Below is a small trained network, with its code and all its weights. Each question gives an input and a target symbol and asks what happens when units are switched off, that is, made to give their printed mean instead of their output.

import numpy as np


def w(rows, s, z=0):
    codes = np.array(rows[::2]) - 128.0
    scale = np.full(codes.shape[1], s)
    scale[-1] = z or s
    return codes * scale


def f(y):
    return y / 2 * (1 + np.tanh(0.7978845608 * (y + 0.044715 * y**3)))


def softmax(a):
    e = np.exp(a - a.max(-1, keepdims=True))
    return e / e.sum(-1, keepdims=True)


def log_softmax(a):
    a = a - a.max(-1, keepdims=True)
    return a - np.log(np.exp(a).sum(-1, keepdims=True))


def net(x, mask):
    ids = ['βεζηθλμπσφψω'.index(c) for c in x.split()]
    T = len(ids)
    res = E[ids] + P[:T]
    q, k, v = (res @ M[0].T for M in (Q, K, V))
    z = softmax(np.where(np.tri(T) > 0, q @ k.T / 3**0.5, -1e9)) @ v
    res = res + np.where(mask[0], z, O[0][:, -1]) @ O[0][:, :-1]
    y = f(res @ A[0][:, :-1].T + A[0][:, -1])
    res = res + np.where(mask[1:17], y, B[0][:, -1]) @ B[0][:, :-1]
    return log_softmax(res[-1] @ U[:, :-1].T + U[:, -1])


Q, K, V, O, A, B = {}, {}, {}, {}, {}, {}
E = w([
[152,122,177],'β',
[196,97,173],'ε',
[144,121,66],'ζ',
[129,81,166],'η',
[207,98,185],'θ',
[131,90,144],'λ',
[153,180,206],'μ',
[170,86,169],'π',
[109,178,214],'σ',
[92,106,19],'φ',
[157,124,187],'ψ',
[210,131,253],'ω',
],0.015)
P = w([
[177,193,94],'0',
[151,68,106],'1',
[102,197,178],'2',
[159,110,69],'3',
[93,198,184],'4',
[163,113,95],'5',
[120,251,190],'6',
],0.012)
Q[0] = w([
[2,159,144],'H0',
[206,67,164],'H0',
[92,157,89],'H0',
],0.0079)
K[0] = w([
[114,83,94],'H0',
[171,214,2],'H0',
[198,93,121],'H0',
],0.0089)
V[0] = w([
[155,62,57],'H0',
[174,19,32],'H0',
[22,254,118],'H0',
],0.007)
O[0] = w([
[147,211,83,39],'H0',
[210,254,144,5],'H0',
[28,99,160,35],'H0',
],0.0079,0.0019)
A[0] = w([
[90,193,42,226],'N0',
[162,16,198,117],'N1',
[188,169,84,7],'N2',
[101,202,68,165],'N3',
[98,142,58,141],'N4',
[106,65,127,81],'N5',
[66,165,157,111],'N6',
[118,109,127,125],'N7',
[130,82,122,91],'N8',
[181,96,114,77],'N9',
[141,96,120,78],'N10',
[162,189,146,8],'N11',
[159,125,245,186],'N12',
[46,191,143,20],'N13',
[116,206,97,1],'N14',
[34,187,141,45],'N15',
],0.011,0.0063)
B[0] = w([
[150,150,254,173],'N0',
[91,157,168,198],'N1',
[92,70,34,136],'N2',
[124,82,221,154],'N3',
[68,126,171,140],'N4',
[95,25,188,134],'N5',
[60,189,136,142],'N6',
[106,105,107,127],'N7',
[88,74,153,128],'N8',
[58,93,30,136],'N9',
[59,65,140,122],'N10',
[88,16,149,131],'N11',
[63,158,46,254],'N12',
[28,127,72,129],'N13',
[52,16,186,125],'N14',
[31,150,26,132],'N15',
],0.0071,0.0098)
U = w([
[181,128,106,5],'β',
[147,153,96,59],'ε',
[1,125,98,88],'ζ',
[131,80,54,44],'η',
[172,158,88,51],'θ',
[115,189,151,89],'λ',
[190,200,190,242],'μ',
[122,88,36,71],'π',
[151,86,190,64],'σ',
[175,124,56,2],'φ',
[64,174,110,99],'ψ',
[111,50,150,33],'ω',
],0.0092,0.0047)

Each question gives the input, a string of symbols that net reads in full, and the target symbol t.
The units are the heads (3 rows each of Q, K, V and O) and the neurons (one row each of A and B). Each row of codes is followed by its name. A weight is (code - 128) times the scale printed after its matrix; where a second scale follows, it is the last column's (O, A, B and U).
mask holds one flag per unit, heads first, then neurons. A switched-off unit (its flag False) gives its mean, the last column of its rows in O or B, instead of its output. The means were averaged over made-up inputs and are rounded, as every weight is.
A unit's drop is (log p(t) with every unit on - log p(t) with that unit switched off) / (log p(t) with every unit on - log p(t) with every unit switched off).
The circuit of an input: a set's keep is (log p(t) with only the set's units on - log p(t) with every unit switched off) / (log p(t) with every unit on - log p(t) with every unit switched off). Starting from the 12 units with the biggest drops (on a tie, the unit counted first), units are removed one at a time, each time the one whose removal leaves the highest keep (on an exact tie, the one counted first), for as long as the keep stays at least 0.8.
units of the circuit, in order: the units of the circuit, biggest drop first
unit that matters most: the unit with the biggest drop
top k neurons: the k neurons with the biggest drops, biggest first
drop of u: that unit's drop, to one decimal
input σ β ε η, target ω: unit that matters most	H0
input μ β β σ ψ, target ζ: units of the circuit, in order	H0, N12
input ε σ φ φ σ π ζ, target μ: units of the circuit, in order	N12, N0
input σ π σ β π, target ζ: units of the circuit, in order	H0, N12
input σ ψ ω η ζ π φ, target μ: units of the circuit, in order	N0, N12
input θ λ π η β ζ φ, target μ: units of the circuit, in order	N0, H0
input σ ψ ψ θ, target ω: units of the circuit, in order	H0, N5
input η β μ σ β, target ζ: top 2 neurons	N12, N0
input σ φ μ ε, target ω: top 2 neurons	N5, N12
input μ ζ ω μ μ ω, target ζ: drop of H0	0.5
input ω ζ σ, target ζ: drop of N13	0.2
input σ η β μ ζ ε, target ω: drop of H0	1.2
input ω φ π λ σ ζ σ, target ζ: drop of N0	0.0
input ζ λ λ, target μ: unit that matters most	H0
